Small tables with named rows and columns. After each table, cells are looked up by row and column.

lemefev =
,zuz,lumezep,bol,duf,zegaze,vik,ketikop,bon
lita,115,137,192,112,184,92,188,62
meduru,62,220,225,85,103,164,125,162
fasikud,200,95,237,187,73,174,132,108
mabote,173,106,140,151,129,63,92,95
rof,131,180,128,209,118,198,150,198
zibonu,79,119,166,188,183,148,132,90
kasa,101,137,73,135,157,164,104,102
sinu,135,144,130,95,144,170,141,122
balo,96,88,234,72,163,106,127,206
gelor,139,214,129,95,153,139,53,84
lav,124,146,57,158,171,204,233,153
pelevi,76,118,137,140,121,195,24,116

What is the ketikop of meduru in lemefev?
125
What is the bon of meduru in lemefev?
162
What is the ketikop of pelevi in lemefev?
24
What is the zuz of lita in lemefev?
115
What is the bol of lita in lemefev?
192
What is the bol of gelor in lemefev?
129
What is the zuz of sinu in lemefev?
135
What is the zuz of balo in lemefev?
96
What is the ketikop of zibonu in lemefev?
132
What is the bon of rof in lemefev?
198

nagudo =
,nezat,zugik,maburob,buv,vaba,ges
lidof,-269,465,138,902,-3670,-1269
tusifi,-336,483,73,1071,-3713,-1427
sivud,2262,459,8325,-1098,-3361,-5575
vadi,-2894,-3924,-4149,-1813,-1714,-627
lereg,-2665,-4108,-3955,-1808,-1670,-611
pes,2419,469,8368,-1002,-3501,-5482
laf,2428,514,8396,-963,-3415,-5371
dof,-348,376,80,1028,-3705,-1241
mim,-2928,-4013,-4033,-1959,-1531,-679
bam,-222,460,127,813,-3532,-1298
basavig,-219,306,173,1034,-3583,-1078
rato,2403,460,8472,-981,-3628,-5675

vadi, maburob -> -4149
mim, nezat -> -2928
lereg, zugik -> -4108
sivud, maburob -> 8325
lidof, buv -> 902
lidof, vaba -> -3670
mim, zugik -> -4013
bam, vaba -> -3532
rato, maburob -> 8472
tusifi, nezat -> -336
laf, maburob -> 8396
vadi, zugik -> -3924
mim, ges -> -679
rato, buv -> -981
bam, ges -> -1298
lidof, zugik -> 465
laf, nezat -> 2428
lereg, maburob -> -3955

tezosi.tsv
	zuzatem	muso	dizav	rabak	nof	gibuza
garakiv	-17711	-10360	40189	15324	4283	44156
vasovuk	-86274	-4720	-10903	-4461	21106	-15003
lodas	-6886	-23761	7446	-2198	31294	6388
tis	59717	-13326	28895	6316	37448	-66011
kes	-85701	-3055	-8776	20092	20881	47233
pugupun	20554	15754	-51789	12051	9338	7349
bezep	14552	60550	-36587	21512	-21806	44025

rabak of lodas = -2198
nof of kes = 20881
gibuza of vasovuk = -15003
dizav of bezep = -36587
muso of pugupun = 15754
gibuza of tis = -66011
Which row has the largest gibuza? kes

zelabaf
         lop  zik  mol  benizev  gison  bodepi
guzifiz  488  509  531      586    605     467
tofo     396  635  424      417    487     632
zekuze   602  571  402      673    702     510
vid      549  510  196      640    550     589
suf      516  649  428      501    440     526
redef    686  497  454      542    549     658
fudi     458  769  353      714    725     400
ton      653  746  359      502    552     787
petuleb  626  793  323      562    695     549

redef, mol: 454
fudi, gison: 725
tofo, bodepi: 632
suf, lop: 516
suf, mol: 428
zekuze, benizev: 673
guzifiz, lop: 488
redef, lop: 686
redef, bodepi: 658
redef, benizev: 542
zekuze, zik: 571
ton, benizev: 502
vid, lop: 549
petuleb, bodepi: 549
guzifiz, mol: 531
Which row has the largest gison? fudi

rok.csv
,dasap,lipogor,muvovu,seb,nad,det,beri
ped,145,166,154,97,191,93,136
kup,104,178,172,216,224,147,188
bol,57,180,165,202,238,138,199
kes,160,214,200,178,222,112,191
zedine,56,193,169,162,219,136,212
lotib,125,171,169,204,216,140,171
solof,147,206,195,190,190,157,211
fepur,149,180,169,134,223,83,143
sege,82,180,161,142,203,131,188
paribe,155,136,143,160,204,111,111
tivep,114,176,169,193,237,114,165
dozagep,168,212,205,216,229,124,193
ruv,151,153,151,142,198,111,129

bol, beri => 199
fepur, beri => 143
paribe, seb => 160
bol, muvovu => 165
solof, det => 157
solof, lipogor => 206
fepur, seb => 134
sege, beri => 188

reb =
|  | tolefin | gediza | pozita |
|---|---|---|---|
| gapifes | 150 | 202 | 142 |
| ninovip | 122 | 228 | 209 |
| fiv | 78 | 224 | 197 |
| buvos | 54 | 219 | 172 |

pozita of fiv is 197
tolefin of fiv is 78
tolefin of ninovip is 122
gediza of fiv is 224
gediza of gapifes is 202
gediza of ninovip is 228
pozita of ninovip is 209
gediza of buvos is 219
pozita of gapifes is 142
pozita of buvos is 172
tolefin of buvos is 54
tolefin of gapifes is 150
Which row has the largest gediza? ninovip

bop
columns: tez, tima
moluf: [162, 87]
biz: [206, 82]
bazoke: [135, 97]
lomo: [183, 127]
non: [242, 201]
pala: [83, 119]
todu: [74, 93]
kadomif: [178, 158]
meno: [61, 182]
pepuna: [186, 53]
pul: [186, 156]
misafil: [137, 117]
zube: [22, 84]
narina: [14, 99]

pala, tez: 83
kadomif, tima: 158
narina, tima: 99
bazoke, tez: 135
lomo, tez: 183
lomo, tima: 127
non, tima: 201
pul, tima: 156
kadomif, tez: 178
non, tez: 242
misafil, tima: 117
todu, tez: 74
Row with the largest tez: non

govibig:
|  | kiropi | zurodar | kepanuv | nurige | kos | rikob |
|---|---|---|---|---|---|---|
| tet | 111 | 128 | 182 | 116 | 121 | 97 |
| gulekid | 94 | 190 | 36 | 169 | 59 | 118 |
| sogi | 146 | 146 | 146 | 146 | 146 | 146 |
| pimema | 146 | 146 | 146 | 146 | 146 | 146 |
| tuzitad | 40 | 138 | 124 | 123 | 74 | 169 |
| fip | 85 | 100 | 119 | 201 | 128 | 206 |
| rezo | 97 | 126 | 121 | 143 | 118 | 147 |
| gisel | 145 | 155 | 146 | 143 | 147 | 151 |
| zon | 75 | 147 | 169 | 118 | 124 | 181 |
| dunug | 176 | 129 | 157 | 140 | 142 | 119 |
| vovalet | 100 | 114 | 120 | 199 | 138 | 209 |
| notis | 181 | 204 | 104 | 174 | 69 | 125 |
| muv | 151 | 142 | 148 | 146 | 150 | 143 |
| vudo | 159 | 205 | 118 | 115 | 108 | 87 |

What is the rikob of muv in govibig?
143
What is the kepanuv of gisel in govibig?
146
What is the zurodar of gulekid in govibig?
190
What is the rikob of vovalet in govibig?
209
What is the kiropi of gulekid in govibig?
94
What is the kepanuv of tuzitad in govibig?
124
What is the zurodar of rezo in govibig?
126
What is the kepanuv of pimema in govibig?
146
What is the kiropi of gisel in govibig?
145
What is the kepanuv of fip in govibig?
119
What is the nurige of tet in govibig?
116
What is the kiropi of zon in govibig?
75
What is the kepanuv of gulekid in govibig?
36
What is the zurodar of dunug in govibig?
129
Row with the largest kepanuv: tet

